Here is a tiny trained network, its code and every weight. The questions are about switching its units off for an input and a class, where a switched-off unit gives its printed mean instead of its output.

import numpy as np


def w(rows, s, z=0):
    codes = np.array(rows[::2]) - 128.0
    scale = np.full(codes.shape[1], s)
    scale[-1] = z or s
    return codes * scale


def f(y):
    return np.maximum(y, 0)


def log_softmax(a):
    a = a - a.max(-1, keepdims=True)
    return a - np.log(np.exp(a).sum(-1, keepdims=True))


def net(x, mask):
    res = np.array(x, float).reshape(1, 5) / 4 @ E
    y = f(res @ A[0][:, :-1].T + A[0][:, -1])
    res = res + np.where(mask, y, B[0][:, -1]) @ B[0][:, :-1]
    return log_softmax(res[-1] @ U[:, :-1].T + U[:, -1])


A, B = {}, {}
E = w([
[88,116,1,144,135],'x0',
[232,118,72,36,80],'x1',
[204,189,138,238,134],'x2',
[137,42,134,176,89],'x3',
[65,163,110,121,19],'x4',
],0.0092)
A[0] = w([
[145,107,118,128,188,92],'neuron 0',
[152,120,119,123,174,105],'neuron 1',
[91,125,126,158,151,144],'neuron 2',
[211,127,78,82,91,107],'neuron 3',
[148,145,175,119,115,103],'neuron 4',
[117,115,145,110,126,113],'neuron 5',
[122,109,131,128,130,254],'neuron 6',
[139,122,122,121,171,110],'neuron 7',
[147,114,129,102,121,91],'neuron 8',
[104,138,125,96,145,93],'neuron 9',
[172,175,118,176,111,82],'neuron 10',
[114,109,112,106,137,97],'neuron 11',
[124,123,104,134,135,99],'neuron 12',
[101,121,131,162,138,99],'neuron 13',
[164,155,117,173,129,92],'neuron 14',
[107,112,134,92,144,93],'neuron 15',
[86,89,132,83,139,114],'neuron 16',
[135,136,139,132,123,226],'neuron 17',
[105,134,20,152,154,105],'neuron 18',
[142,161,119,143,130,89],'neuron 19',
[106,138,130,145,76,119],'neuron 20',
[132,107,129,140,111,186],'neuron 21',
[111,174,115,98,164,95],'neuron 22',
[141,122,165,117,144,106],'neuron 23',
[68,145,144,161,164,83],'neuron 24',
[88,197,106,125,41,103],'neuron 25',
[157,166,101,188,120,122],'neuron 26',
[113,248,117,82,182,129],'neuron 27',
[150,119,211,110,111,121],'neuron 28',
[92,96,132,81,142,89],'neuron 29',
[160,95,123,117,233,102],'neuron 30',
[146,5,133,188,82,88],'neuron 31',
[129,151,157,116,120,130],'neuron 32',
[116,164,138,120,85,76],'neuron 33',
[125,145,180,119,77,111],'neuron 34',
[76,120,155,143,153,121],'neuron 35',
[120,115,55,160,131,106],'neuron 36',
],0.02,0.009)
B[0] = w([
[124,100,109,165,104,183],'neuron 0',
[130,107,118,160,106,176],'neuron 1',
[136,179,118,127,98,195],'neuron 2',
[147,230,163,141,66,252],'neuron 3',
[123,135,145,163,180,171],'neuron 4',
[110,127,157,138,139,152],'neuron 5',
[89,148,2,59,116,216],'neuron 6',
[130,106,113,150,113,167],'neuron 7',
[124,155,163,143,122,155],'neuron 8',
[117,119,162,118,138,158],'neuron 9',
[62,108,185,104,130,200],'neuron 10',
[97,122,154,128,139,157],'neuron 11',
[134,132,142,147,149,144],'neuron 12',
[142,159,150,126,103,172],'neuron 13',
[72,109,163,108,126,189],'neuron 14',
[91,121,157,117,131,164],'neuron 15',
[62,108,160,102,137,204],'neuron 16',
[98,150,32,81,122,195],'neuron 17',
[138,151,121,188,225,236],'neuron 18',
[107,117,175,132,135,155],'neuron 19',
[136,99,118,162,100,187],'neuron 20',
[134,117,81,84,122,176],'neuron 21',
[163,101,138,90,133,173],'neuron 22',
[138,120,125,164,162,164],'neuron 23',
[148,195,160,141,84,208],'neuron 24',
[127,71,73,181,82,245],'neuron 25',
[60,121,136,81,132,211],'neuron 26',
[219,79,152,59,133,240],'neuron 27',
[135,153,134,184,202,209],'neuron 28',
[67,113,166,107,134,189],'neuron 29',
[120,84,76,192,85,237],'neuron 30',
[229,57,192,81,127,233],'neuron 31',
[133,138,118,131,154,161],'neuron 32',
[138,103,134,168,113,166],'neuron 33',
[134,121,116,179,173,183],'neuron 34',
[141,185,159,144,98,202],'neuron 35',
[138,136,138,171,195,199],'neuron 36',
],0.044,0.013)
U = w([
[148,78,75,212,78,139],'0',
[167,165,105,180,233,184],'1',
[172,223,146,147,75,109],'2',
[71,108,158,110,138,88],'3',
[241,89,139,91,142,175],'4',
[146,168,11,81,149,252],'5',
[157,142,89,124,128,23],'6',
],0.011,0.0034)

Each question gives the input, the list of numbers given to net, and the class t.
The units are the neurons (one row each of A and B). Each row of codes is followed by its name. A weight is (code - 128) times the scale printed after its matrix; where a second scale follows, it is the last column's (A, B and U).
mask holds one flag per neuron, in row order. A switched-off neuron (its flag False) gives its mean, the last column of its row in B, instead of its output. The means were averaged over made-up inputs and are rounded, as every weight is.
A unit's drop is (log p(t) with every unit on - log p(t) with that unit switched off) / (log p(t) with every unit on - log p(t) with every unit switched off).
The circuit of an input: a set's keep is (log p(t) with only the set's units on - log p(t) with every unit switched off) / (log p(t) with every unit on - log p(t) with every unit switched off). Starting from the 12 units with the biggest drops (on a tie, the unit counted first), units are removed one at a time, each time the one whose removal leaves the highest keep (on an exact tie, the one counted first), for as long as the keep stays at least 0.8.
circuit, biggest first: the units of the circuit, biggest drop first
most important unit: the unit with the biggest drop
top k neurons: the k neurons with the biggest drops, biggest first
drop of u: that unit's drop, to one decimal
input [8,-7,4,0,-7], class 1: top 2 neurons	neuron 18; neuron 36
input [8,-3,-7,-2,-6], class 1: circuit, biggest first	neuron 18
input [6,-6,-5,6,0], class 1: top 2 neurons	neuron 18; neuron 3
input [-4,-6,-8,-2,4], class 3: top 3 neurons	neuron 16; neuron 3; neuron 29
input [6,0,-8,-8,3], class 3: top 4 neurons	neuron 16; neuron 29; neuron 31; neuron 15
input [-1,-6,-7,-2,0], class 3: top 4 neurons	neuron 3; neuron 16; neuron 29; neuron 15
input [4,-1,6,-2,-5], class 3: top 3 neurons	neuron 26; neuron 25; neuron 10
input [-6,7,-6,-1,-2], class 2: top 4 neurons	neuron 3; neuron 18; neuron 36; neuron 8
input [-4,7,-7,8,1], class 4: top 4 neurons	neuron 31; neuron 24; neuron 35; neuron 2
input [-6,-3,5,-6,3], class 1: top 4 neurons	neuron 31; neuron 28; neuron 4; neuron 34
input [-2,-6,3,-5,1], class 2: top 2 neurons	neuron 24; neuron 31
input [6,1,-1,-5,1], class 1: top 2 neurons	neuron 18; neuron 31
input [6,-4,7,-2,0], class 3: top 3 neurons	neuron 26; neuron 10; neuron 14
input [5,4,3,8,-7], class 4: circuit, biggest first	neuron 31
input [-8,-5,-4,-7,-1], class 1: top 2 neurons	neuron 28; neuron 31
input [-3,-5,5,-3,-4], class 2: top 3 neurons	neuron 24; neuron 25; neuron 16
input [-3,8,3,7,-3], class 2: drop of neuron 27	0.3
input [-5,6,-1,8,-2], class 4: drop of neuron 31	5.4
input [-2,1,6,8,1], class 4: drop of neuron 31	2.9
input [0,8,2,1,-1], class 2: drop of neuron 3	0.4
input [-2,-2,8,-4,-8], class 0: most important unit	neuron 30
